Here is a tiny trained network, its code and every weight. The questions are about switching its units off for an input and a class, where a switched-off unit gives its printed mean instead of its output.

import numpy as np


def w(rows, s, z=0):
    codes = np.array(rows[::2]) - 128.0
    scale = np.full(codes.shape[1], s)
    scale[-1] = z or s
    return codes * scale


def f(y):
    return y / 2 * (1 + np.tanh(0.7978845608 * (y + 0.044715 * y**3)))


def log_softmax(a):
    a = a - a.max(-1, keepdims=True)
    return a - np.log(np.exp(a).sum(-1, keepdims=True))


def net(x, mask):
    res = np.array(x, float).reshape(1, 7) / 4 @ E
    y = f(res @ A[0][:, :-1].T + A[0][:, -1])
    res = res + np.where(mask, y, B[0][:, -1]) @ B[0][:, :-1]
    return log_softmax(res[-1] @ U[:, :-1].T + U[:, -1])


A, B = {}, {}
E = w([
[139,110,137],'x0',
[16,61,103],'x1',
[44,205,219],'x2',
[123,129,123],'x3',
[127,131,126],'x4',
[123,125,125],'x5',
[146,253,54],'x6',
],0.0068)
A[0] = w([
[71,183,26,146],'N0',
[209,96,103,73],'N1',
[142,220,175,228],'N2',
[164,113,183,43],'N3',
[145,150,64,43],'N4',
[84,179,66,147],'N5',
[165,86,111,252],'N6',
[11,138,160,176],'N7',
[133,214,165,166],'N8',
[54,100,192,198],'N9',
[70,119,136,174],'N10',
[171,71,141,220],'N11',
[169,137,90,218],'N12',
[32,165,220,203],'N13',
[76,82,23,139],'N14',
[110,226,177,185],'N15',
[184,101,161,123],'N16',
[173,92,128,253],'N17',
[216,117,237,220],'N18',
[129,146,77,138],'N19',
[144,43,123,239],'N20',
[143,206,164,53],'N21',
[194,139,207,183],'N22',
[210,139,25,76],'N23',
],0.011,0.0034)
B[0] = w([
[127,163,54,191],'N0',
[191,136,66,163],'N1',
[22,115,84,216],'N2',
[136,194,154,129],'N3',
[164,221,168,143],'N4',
[80,185,92,172],'N5',
[94,135,1,184],'N6',
[96,117,214,229],'N7',
[54,92,87,194],'N8',
[172,99,218,225],'N9',
[134,79,167,173],'N10',
[55,117,80,182],'N11',
[163,174,60,173],'N12',
[96,81,215,255],'N13',
[76,77,35,189],'N14',
[49,42,112,214],'N15',
[119,189,54,146],'N16',
[124,157,37,180],'N17',
[43,217,81,199],'N18',
[158,153,53,147],'N19',
[33,57,56,211],'N20',
[74,67,85,165],'N21',
[72,167,70,174],'N22',
[183,226,135,199],'N23',
],0.006,0.0077)
U = w([
[179,135,18,184],'0',
[90,89,76,230],'1',
[74,186,175,235],'2',
[148,76,195,2],'3',
[233,255,93,11],'4',
],0.0087,0.0033)

Each question gives the input, the list of numbers given to net, and the class t.
The units are the neurons (one row each of A and B). Each row of codes is followed by its name. A weight is (code - 128) times the scale printed after its matrix; where a second scale follows, it is the last column's (A, B and U).
mask holds one flag per neuron, in row order. A switched-off neuron (its flag False) gives its mean, the last column of its row in B, instead of its output. The means were averaged over made-up inputs and are rounded, as every weight is.
A unit's drop is (log p(t) with every unit on - log p(t) with that unit switched off) / (log p(t) with every unit on - log p(t) with every unit switched off).
The circuit of an input: a set's keep is (log p(t) with only the set's units on - log p(t) with every unit switched off) / (log p(t) with every unit on - log p(t) with every unit switched off). Starting from the 12 units with the biggest drops (on a tie, the unit counted first), units are removed one at a time, each time the one whose removal leaves the highest keep (on an exact tie, the one counted first), for as long as the keep stays at least 0.8.
circuit, biggest first: the units of the circuit, biggest drop first
unit that matters most: the unit with the biggest drop
k most important neurons: the k neurons with the biggest drops, biggest first
drop when u is switched off: that unit's drop, to one decimal
input [2,6,-4,-7,0,1,6], class 0: unit that matters most -> N14
input [-4,-4,-1,-3,5,2,-7], class 0: circuit, biggest first -> (N13; N7; N15)
input [1,-7,7,4,-2,-8,2], class 1: circuit, biggest first -> (N15; N21)
input [1,-3,-1,8,1,4,3], class 4: circuit, biggest first -> (N20; N14; N23; N13)
input [0,-1,-5,1,-4,7,8], class 4: circuit, biggest first -> (N23; N4)
input [7,-5,8,3,3,-7,6], class 1: 4 most important neurons -> (N15; N21; N8; N2)
input [-7,2,8,1,-5,-4,-6], class 3: 2 most important neurons -> (N9; N13)
input [5,-4,-4,5,6,5,1], class 4: 2 most important neurons -> (N23; N15)
input [8,-3,-4,4,-8,0,3], class 4: 2 most important neurons -> (N23; N15)
input [-7,-6,-3,6,-4,-2,7], class 4: 3 most important neurons -> (N23; N4; N20)
input [-5,-8,-3,-7,-1,-2,2], class 4: 2 most important neurons -> (N23; N20)
input [8,-4,-5,6,0,0,-7], class 0: drop when N13 is switched off -> 0.1
input [7,0,-3,8,-5,-7,-3], class 0: drop when N7 is switched off -> 0.2
input [3,-1,-1,-6,-8,4,2], class 4: drop when N15 is switched off -> 0.2
input [1,0,-2,-3,-7,0,-4], class 0: most important neuron -> (N13)
